data =
[[127 103 129 115 105]
 [114 138 137 153 104]
 [145 138 131 105 107]
 [113 109 104 111 114]
 [149 126 106 108 111]
 [153 135 112 130 106]
 [139 143 150 151 129]
 [143 113 146 154 136]
 [153 134 107 147 146]
 [141 102 148 108 134]]
Counting starts at 1.
The entry at row 1, column 3 -> 129
The entry in row 1 and column 1 is 127
Give the entry directly below the largest entry.
147
Give the bottom entry of the column that holds the smallest entry.
102
The entry at row 1, column 2: 103
The entry directly above 135: 126
Give the entry in row 3 and column 2.
138
Give the entry at row 3, column 1.
145
The entry at row 3, column 3 is 131
The entry just left of 151 -> 150
Give the entry in the bottom-right corner.
134
The entry just right of the largest entry -> 136
Give the bottom-left entry.
141
Give the entry directly above 112.
106
The entry in the top-right corner: 105
The top entry of the column that holds the largest entry -> 115
Give the entry in row 2 and column 1.
114
The entry just left of the largest entry is 146

Questions about the matrix below.
1) What is the entry in the bottom-right corner?
2) What is the first entry in reading order?
3) What is the entry in the top-right corner?
4) What is the third entry on the diagonal from the top-right corner?
5) What is the 2nd entry, reading row by row?
[[102 129 127 118 127]
 [110 129 123 115 112]
 [110 129 123 115 112]
 [104 130 126 116 128]
 [110 129 123 115 112]
 [104 130 126 116 128]
 [102 129 127 118 127]
 [110 127 125 114 113]
 [110 127 125 114 113]]
1) 113
2) 102
3) 127
4) 123
5) 129

153,143,136,128,115,121
The first entry from the right: 121
What is the third entry from the right?
Answer: 128
What is the second entry from the right?
Answer: 115

Read these off the matrix that follows. Counting starts at 1.
1) Find the entry in row 3 and column 3.
2) Find the entry at row 1, column 1.
3) Find the entry in the top-right corner.
4) Find the entry in row 1 and column 2.
5) Find the entry in row 1 and column 3.
6) Find the bottom-left entry.
7) Find the entry directly above 142.
8) Find the entry in row 2 and column 3.
[[107 129 130 131 130 138 121 128 126 120 123 128 134 130]
 [111 124 122 128 134 142 126 127 135 126 128 127 138 131]
 [145 127 141 134 119 137 131 120 125 122 126 120 131 123]
 [107 121 129 121 132 140 124 120 124 130 133 120 129 128]
 [110 131 119 120 134 129 112 129 131 141 130 129 136 125]
 [133 117 130 121 113 125 121 134 123 138 138 134 124 123]
 [145 123 129 137 116 124 138 141 132 122 127 141 131 127]]
1) 141
2) 107
3) 130
4) 129
5) 130
6) 145
7) 138
8) 122

[[113 128 116 133 121  98 132 123]
 [131 128 122 119 131 142 108 112]
 [115 139 121 144 121 139 128 132]
 [114 128 116 133 121  99 131 122]
 [115 139 121 144 121 139 127 132]
 [131 128 122 118 132 142 108 112]
 [114 134 118 138 121 118 130 127]
 [114 131 117 135 121 106 132 125]
 [118 137 122 140 123 140 125 129]
 [130 128 122 120 131 142 110 113]
 [120 133 121 133 125 132 122 124]
 [119 132 119 132 124 123 124 123]
 [114 134 119 139 121 122 130 128]
 [122 131 120 129 126 129 120 120]]
Counting starts at 1.
The bottom-right entry -> 120
The bottom entry of the column that holds the smallest entry is 129
The entry directly below 106 is 140
Find the entry at row 3, column 2.
A: 139
The entry in row 1 and column 1 -> 113
The entry at row 1, column 3 is 116
Find the top-right entry.
A: 123
The top entry of the column that holds the smallest entry: 98
The entry in the bottom-left corner is 122
The entry directly above 110 is 125
The entry just left of the smallest entry is 121
Find the entry at row 3, column 1.
A: 115
The entry at row 2, column 1: 131
The entry directly above 126 -> 121
Find the entry just right of the smallest entry.
A: 132
Find the entry at row 1, column 2.
A: 128

Questions about the row below.
1) Give the entry just right of the largest entry.
2) Give the entry just left of the smallest entry.
[148 116 135 104]
1) 116
2) 135

Questions about the matrix below. Rows and columns are numbered from 1.
1) Read off the entry directly above the largest entry.
2) Read off the entry just left of 138.
3) Read off the entry directly below the smallest entry.
4) Read off the top-left entry.
5) Read off the entry just right of 103.
6) Read off the entry directly below 122.
7) Read off the entry in row 2 and column 1.
8) Read off the entry in the bottom-right corner.
[[113 113 121 120 127 123 122 146 137]
 [141 141 135 125 136 130 123 119 120]
 [135 131 138 103 137 121 120 134 124]
 [121 113 120 144 127 145 125 137 137]
 [146 131 131 113 131 139 111 128 128]
 [147 131 130 113 131 140 110 128 128]]
1) 146
2) 131
3) 144
4) 113
5) 137
6) 123
7) 141
8) 128

m = 142  122  156  132  111
Which number is the entry just left of the centre entry?
A: 122
The last entry: 111
The first entry: 142

arr =
130  103  117  123  148  119  126  118  113  103  133
140  134  128  130  138  127  107  110  132  134  137
126  126  138  127  142  121  112  113  125  126  131
142  135  126  131  138  128  106  109  133  135  137
124  123  139  126  144  120  112  114  124  123  129
132  131  135  129  140  123  110  112  128  131  134
130  110  130  123  147  112  136  124  115  110  129
148  136  120  130  136  135  103  109  138  136  134
Rows and columns are numbered from 1.
The entry at row 3, column 1: 126
Which number is the entry in row 1 and column 3?
Answer: 117
The entry in row 3 and column 3 -> 138
The entry in row 3 and column 2 -> 126
The bottom-right entry -> 134
Which number is the entry directly below 147?
Answer: 136
The entry in row 2 and column 1 -> 140
Which number is the bottom-left entry?
Answer: 148
The entry in row 1 and column 1: 130
Which number is the entry at row 1, column 2?
Answer: 103
The top-right entry is 133

137  135  134  132  130  129  127  125  123  122  120  119  117
108  107  106  105  105  104  102  102  102  102  101  102  102
115  116  119  119  122  123  124  126  127  129  131  133  134
103  103  104  105  107  107  108  108  110  111  112  115  116
152  151  150  148  149  147  145  144  143  142  140  138  137
105  104  103  103  102  102  101  101  102  102  102  102  102
154  155  155  153  153  153  153  152  151  150  149  149  147
121  123  124  127  128  130  132  133  135  137  138  140  141
142  144  145  146  148  148  149  150  151  152  153  153  154
154  154  154  154  155  154  155  153  153  152  151  151  149
139  138  136  134  132  131  128  128  126  124  122  120  119
132  133  136  137  138  139  142  142  144  146  147  148  149
123  123  121  119  117  115  115  112  111  110  109  108  107
126  128  129  132  133  135  136  138  139  141  141  144  145
Rows and columns are numbered from 1.
The top-right entry?
Answer: 117
The entry in row 1 and column 2 -> 135
The entry in the bottom-right corner -> 145
The entry in row 2 and column 3?
Answer: 106
The entry at row 3, column 1 -> 115
The entry in row 1 and column 1 -> 137
The entry at row 2, column 1: 108
The entry in the bottom-left corner?
Answer: 126
The entry at row 1, column 3 is 134
The entry in row 3 and column 2 -> 116

array([[122, 149, 111, 122, 122, 145, 118, 127, 132, 127, 124, 128, 128,
        121, 132, 110],
       [135, 139, 130, 135, 135, 135, 128, 120, 119, 116, 119, 128, 128,
        136, 137, 130],
       [125, 109, 134, 124, 124, 114, 132, 141, 137, 148, 140, 128, 128,
        124, 114, 134],
       [104, 135, 132, 103, 104, 132, 133, 147, 116, 157, 142, 128, 128,
         99, 122, 133],
       [131, 136, 143, 132, 131, 132, 135, 125, 106, 123, 120, 128, 128,
        133, 136, 144],
       [129, 126,  99, 129, 129, 128, 114, 128, 156, 128, 132, 128, 128,
        129, 125,  99],
       [141, 110, 144, 141, 141, 113, 136, 120, 129, 116, 127, 128, 128,
        143, 123, 145]])
Give the entry just right of the largest entry.
Answer: 142
Give the entry just right of 156.
Answer: 128
